Below is a small trained network, with its code and all its weights. Each question gives an input and a target symbol and asks what happens when units are switched off, that is, made to give their printed mean instead of their output.

import numpy as np


def w(rows, s, z=0):
    codes = np.array(rows[::2]) - 128.0
    scale = np.full(codes.shape[1], s)
    scale[-1] = z or s
    return codes * scale


def norm(h):
    return h / np.sqrt((h * h).mean(-1, keepdims=True) + 1e-5)


def f(y):
    return y / 2 * (1 + np.tanh(0.7978845608 * (y + 0.044715 * y**3)))


def softmax(a):
    e = np.exp(a - a.max(-1, keepdims=True))
    return e / e.sum(-1, keepdims=True)


def log_softmax(a):
    a = a - a.max(-1, keepdims=True)
    return a - np.log(np.exp(a).sum(-1, keepdims=True))


def net(x, mask):
    ids = ['ΛΠαβγζημξστψω'.index(c) for c in x.split()]
    T = len(ids)
    res = E[ids] + P[:T]
    u = 0
    for l in range(2):
        r = norm(res)
        for j in range(2):
            rows = slice(3 * j, 3 * j + 3)
            q, k, v = (r @ M[l][rows].T for M in (Q, K, V))
            z = softmax(np.where(np.tri(T) > 0, q @ k.T / 3**0.5, -1e9)) @ v
            o = O[l][rows]
            res = res + np.where(mask[u + j], z, o[:, -1]) @ o[:, :-1]
        u += 2
        y = f(norm(res) @ A[l][:, :-1].T + A[l][:, -1])
        res = res + np.where(mask[u : u + 12], y, B[l][:, -1]) @ B[l][:, :-1]
        u += 12
    return log_softmax(norm(res)[-1] @ U[:, :-1].T + U[:, -1])


Q, K, V, O, A, B = {}, {}, {}, {}, {}, {}
E = w([
[213,111,104,191],'Λ',
[169,56,122,203],'Π',
[141,170,131,36],'α',
[94,184,113,203],'β',
[35,57,150,175],'γ',
[169,176,104,205],'ζ',
[189,170,103,197],'η',
[13,146,126,169],'μ',
[110,128,148,13],'ξ',
[143,11,138,180],'σ',
[68,45,139,179],'τ',
[155,106,141,2],'ψ',
[116,112,157,7],'ω',
],0.00087)
P = w([
[112,57,93,216],'0',
[162,206,228,83],'1',
[126,58,40,170],'2',
[170,213,237,78],'3',
[128,70,1,51],'4',
[155,211,233,80],'5',
],0.00062)
Q[0] = w([
[3,140,95,28],'L0H0',
[43,136,113,98],'L0H0',
[89,125,138,123],'L0H0',
[110,64,38,167],'L0H1',
[148,156,175,108],'L0H1',
[200,206,215,187],'L0H1',
],0.0016)
K[0] = w([
[5,45,36,138],'L0H0',
[57,110,99,99],'L0H0',
[94,134,118,109],'L0H0',
[144,207,209,112],'L0H1',
[107,86,76,145],'L0H1',
[43,22,72,82],'L0H1',
],0.0017)
V[0] = w([
[112,166,108,153],'L0H0',
[103,212,255,30],'L0H0',
[128,128,128,128],'L0H0',
[114,129,130,130],'L0H1',
[127,128,129,129],'L0H1',
[124,128,129,130],'L0H1',
],0.00054)
O[0] = w([
[107,120,164,155,113],'L0H0',
[81,87,45,1,2],'L0H0',
[128,128,128,128,128],'L0H0',
[119,132,126,123,129],'L0H1',
[127,129,128,128,129],'L0H1',
[126,129,129,129,130],'L0H1',
],0.00071,0.00024)
A[0] = w([
[128,128,128,128,128],'L0N0',
[116,121,147,124,149],'L0N1',
[128,128,128,128,128],'L0N2',
[128,128,128,128,128],'L0N3',
[42,225,224,102,71],'L0N4',
[143,125,141,10,170],'L0N5',
[198,253,160,131,3],'L0N6',
[128,128,128,128,128],'L0N7',
[128,128,128,128,128],'L0N8',
[99,158,123,111,195],'L0N9',
[128,133,99,123,81],'L0N10',
[128,128,128,128,128],'L0N11',
],0.003,0.0017)
B[0] = w([
[128,128,128,128,128],'L0N0',
[133,145,119,152,168],'L0N1',
[128,128,128,128,128],'L0N2',
[128,128,128,128,128],'L0N3',
[205,87,112,129,203],'L0N4',
[109,122,109,253,253],'L0N5',
[73,43,146,122,114],'L0N6',
[128,128,128,128,128],'L0N7',
[128,128,128,128,128],'L0N8',
[155,129,157,169,211],'L0N9',
[134,86,131,108,58],'L0N10',
[128,128,128,128,128],'L0N11',
],0.0023,0.00061)
Q[1] = w([
[120,177,110,120],'L1H0',
[132,77,145,134],'L1H0',
[117,175,106,119],'L1H0',
[2,130,9,55],'L1H1',
[253,127,247,201],'L1H1',
[3,130,7,57],'L1H1',
],0.0076)
K[1] = w([
[92,138,73,139],'L1H0',
[166,130,200,99],'L1H0',
[94,141,85,131],'L1H0',
[147,146,253,217],'L1H1',
[109,110,3,40],'L1H1',
[148,145,252,215],'L1H1',
],0.0059)
V[1] = w([
[194,100,145,82],'L1H0',
[148,179,191,66],'L1H0',
[177,120,184,103],'L1H0',
[33,178,142,110],'L1H1',
[29,89,136,112],'L1H1',
[145,251,127,126],'L1H1',
],0.0022)
O[1] = w([
[204,231,114,78,83],'L1H0',
[203,194,22,207,1],'L1H0',
[118,246,116,115,143],'L1H0',
[217,120,251,147,17],'L1H1',
[188,218,181,206,72],'L1H1',
[141,14,177,32,63],'L1H1',
],0.0017,0.00088)
A[1] = w([
[19,78,85,89,84],'L1N0',
[185,170,119,58,158],'L1N1',
[83,72,96,137,34],'L1N2',
[138,158,175,137,206],'L1N3',
[131,125,127,131,121],'L1N4',
[85,150,158,113,105],'L1N5',
[152,157,110,148,241],'L1N6',
[97,144,152,123,75],'L1N7',
[166,30,141,29,134],'L1N8',
[153,152,104,142,253],'L1N9',
[150,149,176,119,212],'L1N10',
[21,121,3,171,211],'L1N11',
],0.0031,0.0007)
B[1] = w([
[197,103,148,248,206],'L1N0',
[92,55,210,205,113],'L1N1',
[173,159,188,210,157],'L1N2',
[128,66,56,117,142],'L1N3',
[130,127,128,129,127],'L1N4',
[191,106,35,139,126],'L1N5',
[76,107,93,83,142],'L1N6',
[166,117,76,127,122],'L1N7',
[39,238,147,103,155],'L1N8',
[67,105,107,85,143],'L1N9',
[115,44,76,141,138],'L1N10',
[72,35,195,148,250],'L1N11',
],0.0017,0.0023)
U = w([
[85,54,221,224,252],'Λ',
[36,72,79,134,66],'Π',
[90,114,160,40,165],'α',
[138,106,213,35,93],'β',
[183,190,141,178,99],'γ',
[63,203,176,87,116],'ζ',
[62,216,185,118,123],'η',
[254,118,238,121,71],'μ',
[201,74,95,82,117],'ξ',
[53,201,20,179,48],'σ',
[175,216,95,203,187],'τ',
[107,98,29,72,111],'ψ',
[185,98,69,108,93],'ω',
],0.0083,0.0018)

Each question gives the input, a string of symbols that net reads in full, and the target symbol t.
The units are the heads (3 rows each of Q, K, V and O) and the neurons (one row each of A and B). Each row of codes is followed by its name. A weight is (code - 128) times the scale printed after its matrix; where a second scale follows, it is the last column's (O, A, B and U).
mask holds one flag per unit, layer by layer, with each layer's heads first. A switched-off unit (its flag False) gives its mean, the last column of its rows in O or B, instead of its output. The means were averaged over made-up inputs and are rounded, as every weight is.
A unit's drop is (log p(t) with every unit on - log p(t) with that unit switched off) / (log p(t) with every unit on - log p(t) with every unit switched off).
The circuit of an input: a set's keep is (log p(t) with only the set's units on - log p(t) with every unit switched off) / (log p(t) with every unit on - log p(t) with every unit switched off). Starting from the 12 units with the biggest drops (on a tie, the unit counted first), units are removed one at a time, each time the one whose removal leaves the highest keep (on an exact tie, the one counted first), for as long as the keep stays at least 0.8.
units of the circuit, in order: the units of the circuit, biggest drop first
top k neurons: the k neurons with the biggest drops, biggest first
top k neurons in layer l: the k neurons of layer l with the biggest drops, biggest first
which heads matter: for each layer, one digit per head in row order, 1 if its drop is at least 0.15 and else 0, layers parted by /
input τ α τ β ζ, target Λ: top 2 neurons in layer 0 => [L0N4 L0N6]
input Λ α α τ β, target Λ: units of the circuit, in order => [L1N11]
input τ η ξ μ σ ξ, target σ: which heads matter => 00 / 01
input Π Λ ζ ψ β Λ, target β: units of the circuit, in order => [L1N0 L0N6 L1N11 L1N2]
input γ ψ ξ τ μ Π, target μ: units of the circuit, in order => [L1H1 L1N11 L0N5 L0N6]
input Λ η ψ μ Π Λ, target Π: which heads matter => 00 / 11
input μ μ Λ η τ ψ, target τ: top 2 neurons => [L0N5 L1N11]
input ψ σ μ β Π σ, target Π: top 2 neurons in layer 1 => [L1N0 L1N8]
input ζ ω Λ ω, target Λ: units of the circuit, in order => [L1H1 L0N5 L1N0]
input μ ψ η ψ, target η: which heads matter => 00 / 01
input ζ Λ Λ τ μ β, target μ: top 2 neurons => [L0N4 L1N11]
input β α Λ σ ζ, target Λ: units of the circuit, in order => [L0N4 L1N11]
input μ ξ Λ μ μ σ, target μ: units of the circuit, in order => [L1H1 L1N11 L0N6]
input μ ψ Π ω, target Π: top 2 neurons => [L0N5 L0N6]
input γ β τ σ, target τ: units of the circuit, in order => [L1H1 L1N11]
input ξ μ μ τ, target μ: top neuron in layer 0 => [L0N4]
input β μ σ η Π ξ, target Π: top 3 neurons => [L0N5 L0N6 L0N4]
input γ β τ ξ, target τ: top 2 neurons in layer 0 => [L0N5 L0N4]
input μ β ξ α Λ, target Λ: top 2 neurons => [L0N4 L0N6]
input ξ ψ ξ γ β, target Λ: top neuron => [L1N0]
input τ τ σ ψ η ζ, target η: top 2 neurons in layer 0 => [L0N4 L0N6]
